Below is a small trained network, with its code and all its weights. Each question gives an input and a class and asks what happens when units are switched off, that is, made to give their printed mean instead of their output.

import numpy as np


def w(rows, s, z=0):
    codes = np.array(rows[::2]) - 128.0
    scale = np.full(codes.shape[1], s)
    scale[-1] = z or s
    return codes * scale


def f(y):
    return y / 2 * (1 + np.tanh(0.7978845608 * (y + 0.044715 * y**3)))


def log_softmax(a):
    a = a - a.max(-1, keepdims=True)
    return a - np.log(np.exp(a).sum(-1, keepdims=True))


def net(x, mask):
    res = np.array(x, float).reshape(1, 5) / 4 @ E
    y = f(res @ A[0][:, :-1].T + A[0][:, -1])
    res = res + np.where(mask, y, B[0][:, -1]) @ B[0][:, :-1]
    return log_softmax(res[-1] @ U[:, :-1].T + U[:, -1])


A, B = {}, {}
E = w([
[166,168,116,215],'x0',
[3,168,65,167],'x1',
[29,42,179,155],'x2',
[150,51,123,232],'x3',
[115,108,22,136],'x4',
],0.0052)
A[0] = w([
[202,128,83,189,136],'n1',
[239,165,189,113,146],'n2',
[44,216,131,199,204],'n3',
[130,141,161,156,254],'n4',
[153,82,105,162,180],'n5',
[2,67,97,138,194],'n6',
[120,134,134,108,59],'n7',
[158,72,155,53,163],'n8',
[89,82,26,196,36],'n9',
[141,101,56,202,107],'n10',
[103,131,103,23,211],'n11',
[191,249,53,87,154],'n12',
[135,86,129,135,220],'n13',
[203,42,164,160,226],'n14',
[132,133,133,133,82],'n15',
[116,138,135,145,202],'n16',
],0.014,0.0028)
B[0] = w([
[153,208,156,93,192],'n1',
[75,93,129,214,224],'n2',
[84,113,183,207,223],'n3',
[97,134,171,134,164],'n4',
[110,170,200,91,169],'n5',
[21,132,94,159,253],'n6',
[161,120,103,141,122],'n7',
[103,35,139,102,192],'n8',
[139,106,236,110,195],'n9',
[180,156,171,69,185],'n10',
[102,79,60,52,213],'n11',
[87,251,73,113,244],'n12',
[82,154,171,108,163],'n13',
[97,198,229,146,227],'n14',
[145,127,127,138,120],'n15',
[112,131,142,140,147],'n16',
],0.029,0.0074)
U = w([
[190,100,119,101,56],'0',
[58,146,51,153,175],'1',
[253,95,110,128,28],'2',
[249,101,109,125,31],'3',
[104,91,202,191,171],'4',
[154,51,75,47,252],'5',
[182,115,110,152,42],'6',
[199,201,154,101,99],'7',
],0.0065,0.0034)

Each question gives the input, the list of numbers given to net, and the class t.
The units are the neurons (one row each of A and B). Each row of codes is followed by its name. A weight is (code - 128) times the scale printed after its matrix; where a second scale follows, it is the last column's (A, B and U).
mask holds one flag per neuron, in row order. A switched-off neuron (its flag False) gives its mean, the last column of its row in B, instead of its output. The means were averaged over made-up inputs and are rounded, as every weight is.
A unit's drop is (log p(t) with every unit on - log p(t) with that unit switched off) / (log p(t) with every unit on - log p(t) with every unit switched off).
The circuit of an input: a set's keep is (log p(t) with only the set's units on - log p(t) with every unit switched off) / (log p(t) with every unit on - log p(t) with every unit switched off). Starting from the 12 units with the biggest drops (on a tie, the unit counted first), units are removed one at a time, each time the one whose removal leaves the highest keep (on an exact tie, the one counted first), for as long as the keep stays at least 0.8.
units of the circuit, in order: the units of the circuit, biggest drop first
unit that matters most: the unit with the biggest drop
k most important neurons: the k neurons with the biggest drops, biggest first
drop when u is switched off: that unit's drop, to one decimal
input [-5,1,4,2,-5], class 1: units of the circuit, in order => n9
input [-7,1,-2,-7,-1], class 5: units of the circuit, in order => n11, n6
input [-6,2,-1,2,-6], class 5: units of the circuit, in order => n12, n3, n14, n2
input [1,-2,6,-6,-5], class 5: 3 most important neurons => n14, n3, n12
input [-6,-2,8,-2,-1], class 1: 3 most important neurons => n6, n9, n10
input [-6,-4,-3,-3,2], class 5: units of the circuit, in order => n6, n11
input [-7,-1,7,0,-6], class 1: 4 most important neurons => n6, n9, n3, n10
input [-6,1,-6,-1,-7], class 1: 2 most important neurons => n2, n12
input [7,-7,-3,-8,-8], class 1: 2 most important neurons => n12, n2
input [8,-7,-8,-7,0], class 1: 2 most important neurons => n2, n12
input [-4,2,-5,7,-1], class 7: drop when n2 is switched off => 0.1
input [-1,7,-6,4,5], class 7: drop when n10 is switched off => 0.3
input [-6,-1,-3,-2,4], class 5: drop when n6 is switched off => 0.2
input [1,8,-7,7,0], class 7: unit that matters most => n10
input [-8,2,-4,0,7], class 5: drop when n2 is switched off => 0.3
